Below is a small trained network, with its code and all its weights. Each question gives an input and a class and asks what happens when units are switched off, that is, made to give their printed mean instead of their output.

import numpy as np


def w(rows, s, z=0):
    codes = np.array(rows[::2]) - 128.0
    scale = np.full(codes.shape[1], s)
    scale[-1] = z or s
    return codes * scale


def norm(h):
    return h / np.sqrt((h * h).mean(-1, keepdims=True) + 1e-5)


def f(y):
    return np.maximum(y, 0)


def log_softmax(a):
    a = a - a.max(-1, keepdims=True)
    return a - np.log(np.exp(a).sum(-1, keepdims=True))


def net(x, mask):
    res = np.array(x, float).reshape(1, 7) / 4 @ E
    u = 0
    for l in range(3):
        y = f(norm(res) @ A[l][:, :-1].T + A[l][:, -1])
        res = res + np.where(mask[u : u + 9], y, B[l][:, -1]) @ B[l][:, :-1]
        u += 9
    return log_softmax(norm(res)[-1] @ U[:, :-1].T + U[:, -1])


A, B = {}, {}
E = w([
[18,180,56,195,17,73,105,168,144,193,108,236],'x0',
[127,130,128,121,123,122,128,130,137,131,127,122],'x1',
[133,85,192,209,48,90,146,110,71,199,122,16],'x2',
[126,122,125,131,128,126,130,128,132,122,124,127],'x3',
[253,128,56,157,154,53,224,217,126,165,132,149],'x4',
[130,134,128,125,129,127,124,126,116,126,118,130],'x5',
[140,67,103,66,92,63,59,154,73,82,196,160],'x6',
],0.0044)
A[0] = w([
[165,122,90,91,211,214,98,152,175,66,139,156,78],'0.n0',
[129,212,196,202,145,207,234,125,222,178,41,34,63],'0.n1',
[192,65,135,107,172,145,96,132,88,114,150,40,33],'0.n2',
[160,4,154,90,36,28,33,142,82,74,198,137,22],'0.n3',
[43,126,171,81,119,194,83,64,48,127,151,72,60],'0.n4',
[154,22,135,60,100,40,89,163,79,70,195,153,32],'0.n5',
[151,67,181,195,90,100,130,145,69,153,166,44,36],'0.n6',
[254,83,81,164,148,38,249,170,60,197,136,105,47],'0.n7',
[116,121,189,217,83,108,139,157,59,158,143,30,1],'0.n8',
],0.0045,0.0066)
B[0] = w([
[156,138,122,80,80,69,135,108,118,163,101,197,214],'0.n0',
[87,162,44,146,188,199,116,106,9,187,142,85,255],'0.n1',
[144,117,193,148,105,50,197,141,58,114,172,158,181],'0.n2',
[66,193,30,100,196,220,120,86,20,220,148,55,196],'0.n3',
[142,99,128,182,114,155,68,206,181,76,148,106,202],'0.n4',
[63,196,59,121,190,245,108,134,28,220,176,86,185],'0.n5',
[184,54,113,42,71,98,127,39,152,184,63,175,193],'0.n6',
[178,133,104,179,84,157,51,230,206,58,137,60,250],'0.n7',
[192,15,80,35,36,89,88,3,160,235,7,143,179],'0.n8',
],0.0057,0.0044)
A[1] = w([
[49,93,211,116,114,177,62,69,128,112,139,95,109],'1.n0',
[64,68,206,162,88,156,44,70,177,99,127,72,98],'1.n1',
[216,84,227,86,140,172,194,112,72,116,145,21,110],'1.n2',
[72,147,191,107,118,2,174,132,85,66,117,110,10],'1.n3',
[108,175,176,170,148,160,233,86,159,175,89,86,96],'1.n4',
[58,74,145,178,155,106,183,136,152,110,132,146,70],'1.n5',
[185,90,235,100,145,148,170,103,130,106,152,97,100],'1.n6',
[166,54,140,106,68,72,134,37,178,167,59,107,93],'1.n7',
[49,135,134,192,2,62,143,160,102,201,123,120,102],'1.n8',
],0.0057,0.013)
B[1] = w([
[184,127,129,167,103,143,114,190,150,117,129,85,220],'1.n0',
[198,136,115,134,77,110,139,223,146,102,116,108,202],'1.n1',
[34,139,166,191,172,39,120,104,133,114,167,206,254],'1.n2',
[122,93,119,19,40,138,52,84,255,130,165,224,128],'1.n3',
[143,125,94,86,150,140,91,141,70,124,191,124,162],'1.n4',
[79,101,147,136,86,129,142,114,161,110,139,166,128],'1.n5',
[64,129,137,151,117,104,113,109,124,136,130,167,169],'1.n6',
[165,54,163,41,75,94,144,77,123,156,37,118,188],'1.n7',
[85,103,195,143,195,76,132,95,101,84,169,163,216],'1.n8',
],0.0074,0.0045)
A[2] = w([
[100,181,107,170,165,232,198,85,120,167,61,94,94],'2.n0',
[147,157,128,1,105,166,144,102,207,114,83,218,89],'2.n1',
[74,150,195,174,180,64,134,113,152,88,156,195,127],'2.n2',
[146,130,110,18,145,121,175,82,203,110,96,185,92],'2.n3',
[109,126,183,99,65,199,99,175,173,74,77,106,124],'2.n4',
[105,33,155,108,78,156,156,96,150,173,92,76,9],'2.n5',
[80,129,200,138,147,64,173,124,125,95,148,209,83],'2.n6',
[177,119,153,161,72,134,103,216,203,104,143,105,114],'2.n7',
[217,103,110,147,118,71,168,193,208,110,157,85,82],'2.n8',
],0.007,0.012)
B[2] = w([
[53,145,48,17,146,187,28,113,50,183,238,151,203],'2.n0',
[202,3,158,167,15,61,150,57,117,181,45,46,205],'2.n1',
[130,141,180,84,184,119,190,73,205,67,134,162,253],'2.n2',
[144,72,161,143,60,55,96,66,94,226,73,50,190],'2.n3',
[167,183,73,147,135,138,210,179,185,96,109,131,199],'2.n4',
[96,110,192,93,112,100,225,91,117,136,125,238,152],'2.n5',
[83,104,192,73,201,98,211,66,173,111,206,199,191],'2.n6',
[160,204,102,113,115,209,173,165,172,77,73,142,232],'2.n7',
[99,194,173,197,99,248,122,212,184,66,76,86,199],'2.n8',
],0.007,0.0048)
U = w([
[75,190,21,82,178,202,55,135,10,196,227,104,235],'0',
[177,207,126,189,96,192,149,248,214,49,83,102,190],'1',
[189,18,151,111,39,46,140,47,132,219,20,101,3],'2',
[74,157,209,124,223,72,191,76,187,64,185,206,34],'3',
],0.013,0.0027)

Each question gives the input, the list of numbers given to net, and the class t.
The units are the neurons (one row each of A and B). Each row of codes is followed by its name. A weight is (code - 128) times the scale printed after its matrix; where a second scale follows, it is the last column's (A, B and U).
mask holds one flag per neuron, layer by layer. A switched-off neuron (its flag False) gives its mean, the last column of its row in B, instead of its output. The means were averaged over made-up inputs and are rounded, as every weight is.
A unit's drop is (log p(t) with every unit on - log p(t) with that unit switched off) / (log p(t) with every unit on - log p(t) with every unit switched off).
The circuit of an input: a set's keep is (log p(t) with only the set's units on - log p(t) with every unit switched off) / (log p(t) with every unit on - log p(t) with every unit switched off). Starting from the 12 units with the biggest drops (on a tie, the unit counted first), units are removed one at a time, each time the one whose removal leaves the highest keep (on an exact tie, the one counted first), for as long as the keep stays at least 0.8.
circuit, biggest first: the units of the circuit, biggest drop first
unit that matters most: the unit with the biggest drop
k most important neurons: the k neurons with the biggest drops, biggest first
drop of u: that unit's drop, to one decimal
input [-6,-7,-7,6,6,0,1], class 2: unit that matters most : 0.n0
input [-7,1,0,4,6,6,5], class 3: 2 most important neurons : 1.n2, 0.n2
input [-5,6,-5,3,-3,-6,-5], class 0: 3 most important neurons : 0.n1, 2.n0, 0.n6
input [-6,-7,2,-5,-1,4,-5], class 3: 4 most important neurons : 1.n2, 0.n3, 0.n2, 0.n5
input [-3,-2,-8,-5,6,0,-7], class 2: circuit, biggest first : 0.n0, 2.n3
input [8,7,-6,-6,7,4,-1], class 3: 2 most important neurons : 1.n0, 1.n1
input [5,0,-6,-8,-4,7,4], class 2: 2 most important neurons : 1.n2, 2.n1
input [7,-8,-7,6,-4,-7,4], class 2: 3 most important neurons : 1.n2, 2.n1, 0.n2
input [-5,-3,-6,-5,6,-1,4], class 1: 3 most important neurons : 0.n7, 2.n8, 0.n6
input [-2,-7,-7,5,6,6,2], class 2: 3 most important neurons : 0.n0, 2.n1, 1.n0
input [-5,4,-1,-4,6,7,5], class 1: 2 most important neurons : 0.n7, 0.n1
input [8,5,-3,0,7,-3,0], class 3: 3 most important neurons : 1.n8, 1.n0, 1.n1
input [5,-1,5,-3,5,7,1], class 1: 2 most important neurons : 0.n7, 1.n2
input [2,4,7,-1,7,-1,8], class 0: circuit, biggest first : 0.n3
input [6,4,-6,3,-4,-8,1], class 2: 2 most important neurons : 1.n2, 2.n1
input [7,1,6,-1,-5,8,-1], class 3: 2 most important neurons : 1.n8, 0.n7
input [3,3,5,7,6,1,6], class 0: drop of 0.n3 : 1.5
input [4,-7,-3,-1,3,4,0], class 3: drop of 0.n7 : 0.6
input [-7,7,5,-8,-5,-2,2], class 3: drop of 1.n2 : 3.3
input [7,3,-2,-5,-5,-2,-5], class 3: circuit, biggest first : 1.n8
